Below is a small trained network, with its code and all its weights. Each question gives an input and a class and asks what happens when units are switched off, that is, made to give their printed mean instead of their output.

import numpy as np


def w(rows, s, z=0):
    codes = np.array(rows[::2]) - 128.0
    scale = np.full(codes.shape[1], s)
    scale[-1] = z or s
    return codes * scale


def f(y):
    return y / 2 * (1 + np.tanh(0.7978845608 * (y + 0.044715 * y**3)))


def log_softmax(a):
    a = a - a.max(-1, keepdims=True)
    return a - np.log(np.exp(a).sum(-1, keepdims=True))


def net(x, mask):
    res = np.array(x, float).reshape(1, 4) / 4 @ E
    y = f(res @ A[0][:, :-1].T + A[0][:, -1])
    res = res + np.where(mask, y, B[0][:, -1]) @ B[0][:, :-1]
    return log_softmax(res[-1] @ U[:, :-1].T + U[:, -1])


A, B = {}, {}
E = w([
[141,77,99,149,113,138,76,198,66,20,66,240],'x0',
[29,159,226,146,121,126,92,83,138,123,179,100],'x1',
[97,67,158,171,53,122,140,168,44,71,113,1],'x2',
[104,194,85,80,169,148,44,100,135,84,145,65],'x3',
],0.0093)
A[0] = w([
[119,106,152,153,122,126,161,137,109,121,127,94,28],'n1',
[125,100,126,141,122,127,98,143,112,74,112,182,246],'n2',
[84,168,126,107,144,122,67,102,152,131,140,65,12],'n3',
[108,127,136,105,136,106,115,116,122,134,115,124,4],'n4',
[150,131,118,113,112,126,143,125,149,143,122,94,169],'n5',
[98,98,189,150,114,123,182,133,120,147,134,163,175],'n6',
[124,118,161,142,109,124,176,137,110,149,119,125,127],'n7',
[88,145,155,134,135,129,104,115,134,132,141,152,146],'n8',
[115,114,163,143,124,124,139,128,127,136,118,143,207],'n9',
[142,117,110,136,123,121,116,132,120,102,114,154,230],'n10',
[136,109,112,134,116,130,84,152,105,36,109,236,129],'n11',
[172,174,74,110,164,129,98,109,167,169,134,212,181],'n12',
[94,184,144,98,162,135,100,95,175,195,156,185,255],'n13',
[8,149,183,135,125,130,44,113,121,76,142,32,221],'n14',
[127,95,142,129,117,145,149,150,97,91,134,121,100],'n15',
],0.018,0.0029)
B[0] = w([
[158,89,109,93,100,143,116,143,167,127,107,100,166],'n1',
[128,192,124,144,155,133,161,129,92,120,149,187,192],'n2',
[146,155,127,156,108,206,154,144,106,116,161,184,195],'n3',
[137,136,123,140,130,146,122,145,168,118,135,111,130],'n4',
[113,125,128,133,146,126,103,122,60,133,109,135,155],'n5',
[129,146,149,162,63,159,136,142,143,124,117,186,185],'n6',
[109,60,138,120,166,95,167,113,151,98,165,159,166],'n7',
[124,121,136,151,103,108,111,121,139,145,101,97,162],'n8',
[122,132,121,147,101,133,128,114,133,120,140,163,153],'n9',
[118,134,132,139,163,137,133,117,117,131,143,145,164],'n10',
[149,123,102,189,206,163,120,137,85,136,134,100,228],'n11',
[116,160,132,40,160,97,119,123,139,127,134,90,237],'n12',
[113,145,138,197,108,59,124,126,135,127,93,150,236],'n13',
[121,153,130,3,128,103,123,123,157,129,127,118,251],'n14',
[113,148,147,152,152,95,136,108,134,157,134,145,163],'n15',
],0.024,0.025)
U = w([
[173,69,87,176,173,122,145,118,92,157,118,70,69],'0',
[89,146,160,19,75,88,113,87,180,133,99,109,156],'1',
[144,146,137,163,95,170,86,140,185,93,135,105,4],'2',
[155,120,103,194,87,201,96,123,75,152,106,105,69],'3',
[117,165,133,254,150,88,152,99,101,151,104,173,197],'4',
[158,174,82,53,175,163,133,119,88,137,164,107,191],'5',
[128,66,166,159,51,155,190,113,164,106,142,169,99],'6',
],0.0091,0.0042)

Each question gives the input, the list of numbers given to net, and the class t.
The units are the neurons (one row each of A and B). Each row of codes is followed by its name. A weight is (code - 128) times the scale printed after its matrix; where a second scale follows, it is the last column's (A, B and U).
mask holds one flag per neuron, in row order. A switched-off neuron (its flag False) gives its mean, the last column of its row in B, instead of its output. The means were averaged over made-up inputs and are rounded, as every weight is.
A unit's drop is (log p(t) with every unit on - log p(t) with that unit switched off) / (log p(t) with every unit on - log p(t) with every unit switched off).
The circuit of an input: a set's keep is (log p(t) with only the set's units on - log p(t) with every unit switched off) / (log p(t) with every unit on - log p(t) with every unit switched off). Starting from the 12 units with the biggest drops (on a tie, the unit counted first), units are removed one at a time, each time the one whose removal leaves the highest keep (on an exact tie, the one counted first), for as long as the keep stays at least 0.8.
circuit, biggest first: the units of the circuit, biggest drop first
unit that matters most: the unit with the biggest drop
k most important neurons: the k neurons with the biggest drops, biggest first
drop of u: that unit's drop, to one decimal
input [-4,3,1,7], class 1: circuit, biggest first -> [n14]
input [-6,7,0,-5], class 6: 2 most important neurons -> [n12 n6]
input [-4,-5,0,-4], class 6: circuit, biggest first -> [n14 n11 n12 n13]
input [-2,-2,-5,-5], class 1: 2 most important neurons -> [n12 n11]
input [5,8,-6,3], class 4: 3 most important neurons -> [n13 n11 n8]
input [-6,1,-1,7], class 1: 2 most important neurons -> [n14 n11]
input [0,-2,0,-3], class 4: 4 most important neurons -> [n14 n12 n1 n3]
input [2,5,6,-8], class 6: 2 most important neurons -> [n12 n6]
input [-6,-2,-7,3], class 4: 3 most important neurons -> [n13 n14 n3]
input [4,-8,2,1], class 4: 3 most important neurons -> [n14 n2 n12]
input [7,4,-8,-1], class 4: 2 most important neurons -> [n13 n14]
input [-4,-5,-5,-3], class 1: 2 most important neurons -> [n12 n11]
input [-2,-4,6,-4], class 6: drop of n14 -> 0.6
input [-8,-3,-6,6], class 4: unit that matters most -> n13
input [-6,-2,-7,7], class 4: drop of n14 -> 2.1
input [-5,3,-1,3], class 1: drop of n11 -> 0.6
